Below is a small trained network, with its code and all its weights. Each question gives an input and a class and asks what happens when units are switched off, that is, made to give their printed mean instead of their output.

import numpy as np


def w(rows, s, z=0):
    codes = np.array(rows[::2]) - 128.0
    scale = np.full(codes.shape[1], s)
    scale[-1] = z or s
    return codes * scale


def f(y):
    return y / 2 * (1 + np.tanh(0.7978845608 * (y + 0.044715 * y**3)))


def log_softmax(a):
    a = a - a.max(-1, keepdims=True)
    return a - np.log(np.exp(a).sum(-1, keepdims=True))


def net(x, mask):
    res = np.array(x, float).reshape(1, 8) / 4 @ E
    y = f(res @ A[0][:, :-1].T + A[0][:, -1])
    res = res + np.where(mask, y, B[0][:, -1]) @ B[0][:, :-1]
    return log_softmax(res[-1] @ U[:, :-1].T + U[:, -1])


A, B = {}, {}
E = w([
[136,202,63,137,164],'x0',
[89,79,108,181,193],'x1',
[52,96,114,81,184],'x2',
[70,58,149,50,40],'x3',
[202,132,224,88,201],'x4',
[74,164,193,184,186],'x5',
[139,40,175,224,80],'x6',
[145,153,2,112,131],'x7',
],0.0049)
A[0] = w([
[115,175,49,99,157,198],'neuron 0',
[127,146,110,120,132,130],'neuron 1',
[176,132,125,164,86,212],'neuron 2',
[150,132,160,146,192,217],'neuron 3',
[121,134,158,122,129,150],'neuron 4',
[125,146,84,95,144,152],'neuron 5',
[149,131,169,159,252,207],'neuron 6',
[128,134,124,140,112,134],'neuron 7',
[104,147,59,127,137,195],'neuron 8',
[168,120,165,110,87,202],'neuron 9',
[211,138,133,137,93,205],'neuron 10',
[87,89,112,176,93,191],'neuron 11',
[75,102,169,109,101,254],'neuron 12',
[190,132,150,118,88,175],'neuron 13',
[75,78,112,188,66,176],'neuron 14',
[91,133,111,149,103,198],'neuron 15',
[94,129,172,106,140,223],'neuron 16',
[117,144,127,80,127,141],'neuron 17',
[189,154,98,133,110,244],'neuron 18',
[94,119,182,75,111,169],'neuron 19',
[104,127,180,101,131,205],'neuron 20',
[128,152,112,107,131,162],'neuron 21',
],0.014,0.0024)
B[0] = w([
[66,153,79,100,180,224],'neuron 0',
[111,128,114,120,136,138],'neuron 1',
[105,142,171,115,96,196],'neuron 2',
[107,97,133,190,139,201],'neuron 3',
[140,104,122,131,130,144],'neuron 4',
[100,156,110,119,152,169],'neuron 5',
[115,95,126,254,157,254],'neuron 6',
[122,131,125,121,116,135],'neuron 7',
[97,167,90,112,150,195],'neuron 8',
[154,108,171,88,133,197],'neuron 9',
[98,119,204,116,119,210],'neuron 10',
[129,167,113,151,76,197],'neuron 11',
[193,115,91,110,120,206],'neuron 12',
[124,105,188,97,124,193],'neuron 13',
[140,187,97,146,47,227],'neuron 14',
[132,142,95,126,112,162],'neuron 15',
[162,108,112,125,147,176],'neuron 16',
[125,131,113,117,149,152],'neuron 17',
[76,149,165,95,144,205],'neuron 18',
[186,104,98,83,154,191],'neuron 19',
[164,91,100,113,144,180],'neuron 20',
[112,128,119,118,148,150],'neuron 21',
],0.03,0.0064)
U = w([
[126,147,226,58,109,118],'0',
[145,108,136,224,172,247],'1',
[25,236,72,60,226,157],'2',
[162,234,89,127,1,72],'3',
[241,110,91,57,144,3],'4',
],0.0061,0.00044)

Each question gives the input, the list of numbers given to net, and the class t.
The units are the neurons (one row each of A and B). Each row of codes is followed by its name. A weight is (code - 128) times the scale printed after its matrix; where a second scale follows, it is the last column's (A, B and U).
mask holds one flag per neuron, in row order. A switched-off neuron (its flag False) gives its mean, the last column of its row in B, instead of its output. The means were averaged over made-up inputs and are rounded, as every weight is.
A unit's drop is (log p(t) with every unit on - log p(t) with that unit switched off) / (log p(t) with every unit on - log p(t) with every unit switched off).
The circuit of an input: a set's keep is (log p(t) with only the set's units on - log p(t) with every unit switched off) / (log p(t) with every unit on - log p(t) with every unit switched off). Starting from the 12 units with the biggest drops (on a tie, the unit counted first), units are removed one at a time, each time the one whose removal leaves the highest keep (on an exact tie, the one counted first), for as long as the keep stays at least 0.8.
units of the circuit, in order: the units of the circuit, biggest drop first
k most important neurons: the k neurons with the biggest drops, biggest first
drop when u is switched off: that unit's drop, to one decimal
input [0,8,-3,-7,-7,4,5,8], class 3: units of the circuit, in order => [neuron 14]
input [-2,-5,7,1,5,5,-3,4], class 1: 2 most important neurons => [neuron 6; neuron 18]
input [-7,-7,0,1,2,3,5,2], class 4: units of the circuit, in order => [neuron 12; neuron 19]
input [4,3,1,5,3,-4,6,-1], class 3: 2 most important neurons => [neuron 14; neuron 11]
input [-7,-8,2,-6,2,-3,4,-5], class 0: 2 most important neurons => [neuron 10; neuron 13]
input [-5,-6,-4,-7,-6,-2,5,3], class 0: 3 most important neurons => [neuron 10; neuron 18; neuron 13]
input [-5,5,0,4,2,5,3,-4], class 4: 2 most important neurons => [neuron 12; neuron 19]
input [4,7,-6,-4,-2,-4,4,2], class 3: 3 most important neurons => [neuron 14; neuron 11; neuron 2]
input [2,4,-5,-6,4,3,-8,-2], class 1: drop when neuron 6 is switched off => 1.2
input [-3,-4,7,-4,5,7,-2,6], class 1: drop when neuron 6 is switched off => 0.6
input [-5,-4,6,0,-2,-4,1,3], class 3: drop when neuron 16 is switched off => 0.1
input [0,-6,-8,-8,4,5,-8,-5], class 1: drop when neuron 6 is switched off => 0.9
